Below are the code and all the weights of a small trained network. Each question names an input and a target symbol and asks about switching units off, where a switched-off unit gives its printed mean instead of its output.

import numpy as np


def w(rows, s, z=0):
    codes = np.array(rows[::2]) - 128.0
    scale = np.full(codes.shape[1], s)
    scale[-1] = z or s
    return codes * scale


def norm(h):
    return h / np.sqrt((h * h).mean(-1, keepdims=True) + 1e-5)


def f(y):
    return np.maximum(y, 0)


def softmax(a):
    e = np.exp(a - a.max(-1, keepdims=True))
    return e / e.sum(-1, keepdims=True)


def log_softmax(a):
    a = a - a.max(-1, keepdims=True)
    return a - np.log(np.exp(a).sum(-1, keepdims=True))


def net(x, mask):
    ids = ['ΞΨΩζηθμσ'.index(c) for c in x.split()]
    T = len(ids)
    res = E[ids] + P[:T]
    r = norm(res)
    for j in range(3):
        rows = slice(2 * j, 2 * j + 2)
        q, k, v = (r @ M[0][rows].T for M in (Q, K, V))
        z = softmax(np.where(np.tri(T) > 0, q @ k.T / 2**0.5, -1e9)) @ v
        o = O[0][rows]
        res = res + np.where(mask[j], z, o[:, -1]) @ o[:, :-1]
    y = f(norm(res) @ A[0][:, :-1].T + A[0][:, -1])
    res = res + np.where(mask[3:7], y, B[0][:, -1]) @ B[0][:, :-1]
    return log_softmax(norm(res)[-1] @ U[:, :-1].T + U[:, -1])


Q, K, V, O, A, B = {}, {}, {}, {}, {}, {}
E = w([
[99,132,124,167],'Ξ',
[68,99,138,4],'Ψ',
[141,160,70,127],'Ω',
[153,137,148,134],'ζ',
[161,139,123,142],'η',
[124,170,160,148],'θ',
[165,179,125,94],'μ',
[99,175,108,120],'σ',
],0.022)
P = w([
[122,3,154,138],'0',
[108,178,110,137],'1',
[111,183,110,129],'2',
[115,190,99,129],'3',
[119,198,88,120],'4',
[117,189,79,104],'5',
[117,190,78,104],'6',
[121,189,75,131],'7',
[139,188,67,123],'8',
[127,183,69,118],'9',
],0.0047)
Q[0] = w([
[114,160,121,126],'h1',
[107,254,72,92],'h1',
[164,81,146,132],'h2',
[98,225,103,104],'h2',
[100,129,102,147],'h3',
[135,154,72,109],'h3',
],0.045)
K[0] = w([
[134,119,150,114],'h1',
[96,7,151,54],'h1',
[110,174,113,158],'h2',
[162,3,149,100],'h2',
[84,92,101,112],'h3',
[140,64,117,67],'h3',
],0.032)
V[0] = w([
[112,54,6,109],'h1',
[39,120,117,195],'h1',
[121,56,75,159],'h2',
[160,203,93,126],'h2',
[146,152,161,86],'h3',
[67,108,142,88],'h3',
],0.017)
O[0] = w([
[96,235,208,127,147],'h1',
[93,183,5,176,3],'h1',
[212,131,145,191,94],'h2',
[44,144,209,204,78],'h2',
[83,75,68,82,218],'h3',
[98,133,66,2,142],'h3',
],0.0086,0.005)
A[0] = w([
[117,19,148,128,61],'n1',
[3,140,125,232,137],'n2',
[41,55,43,181,1],'n3',
[80,89,56,45,141],'n4',
],0.013,0.0054)
B[0] = w([
[101,112,79,52,174],'n1',
[120,98,79,18,167],'n2',
[9,105,200,222,148],'n3',
[135,92,147,217,255],'n4',
],0.015,0.0081)
U = w([
[61,100,114,223,202],'Ξ',
[71,83,204,63,94],'Ψ',
[139,206,31,170,250],'Ω',
[197,129,193,195,210],'ζ',
[229,53,95,117,17],'η',
[71,248,181,139,196],'θ',
[170,188,108,50,51],'μ',
[1,223,78,101,3],'σ',
],0.0092,0.002)

Each question gives the input, a string of symbols that net reads in full, and the target symbol t.
The units are the heads (2 rows each of Q, K, V and O) and the neurons (one row each of A and B). Each row of codes is followed by its name. A weight is (code - 128) times the scale printed after its matrix; where a second scale follows, it is the last column's (O, A, B and U).
mask holds one flag per unit, heads first, then neurons. A switched-off unit (its flag False) gives its mean, the last column of its rows in O or B, instead of its output. The means were averaged over made-up inputs and are rounded, as every weight is.
A unit's drop is (log p(t) with every unit on - log p(t) with that unit switched off) / (log p(t) with every unit on - log p(t) with every unit switched off).
The circuit of an input: a set's keep is (log p(t) with only the set's units on - log p(t) with every unit switched off) / (log p(t) with every unit on - log p(t) with every unit switched off). Starting from all 7 units, units are removed one at a time, each time the one whose removal leaves the highest keep (on an exact tie, the one counted first), for as long as the keep stays at least 0.8.
units of the circuit, in order: the units of the circuit, biggest drop first
unit that matters most: the unit with the biggest drop
heads that matter: for each layer, one digit per head in row order, 1 if its drop is at least 0.15 and else 0, layers parted by /
drop of u: that unit's drop, to one decimal
input Ξ μ Ξ ζ θ Ω θ, target Ω: heads that matter => 110
input ζ η θ μ, target η: unit that matters most => h1
input σ Ξ Ξ Ω η, target σ: heads that matter => 110
input Ω θ Ω, target θ: heads that matter => 100
input η Ξ ζ ζ Ξ, target ζ: units of the circuit, in order => (h2 h3)
input η η θ θ σ μ ζ, target ζ: heads that matter => 011
input η Ω η ζ θ ζ σ σ Ξ, target ζ: units of the circuit, in order => (h2 h1)
input Ξ Ξ θ ζ η σ η η, target Ω: heads that matter => 100
input σ ζ Ξ μ Ω Ξ Ξ ζ, target σ: heads that matter => 100
input η σ θ μ Ω, target ζ: heads that matter => 001
input θ η Ξ Ω, target Ξ: units of the circuit, in order => (h1 n3)
input θ μ η Ω, target Ξ: heads that matter => 000
input Ω η Ω ζ, target θ: heads that matter => 100
input θ Ξ μ Ξ ζ, target Ξ: heads that matter => 100
input ζ θ η μ σ Ξ, target η: heads that matter => 111
input Ω θ ζ Ω σ η, target θ: units of the circuit, in order => (h1)
input ζ Ω σ θ, target η: drop of h1 => 0.5
input η μ θ θ ζ η θ, target ζ: drop of h2 => 0.3
input ζ θ θ, target η: drop of h2 => 0.2
input θ μ θ Ξ Ξ σ Ξ σ, target Ξ: unit that matters most => n3
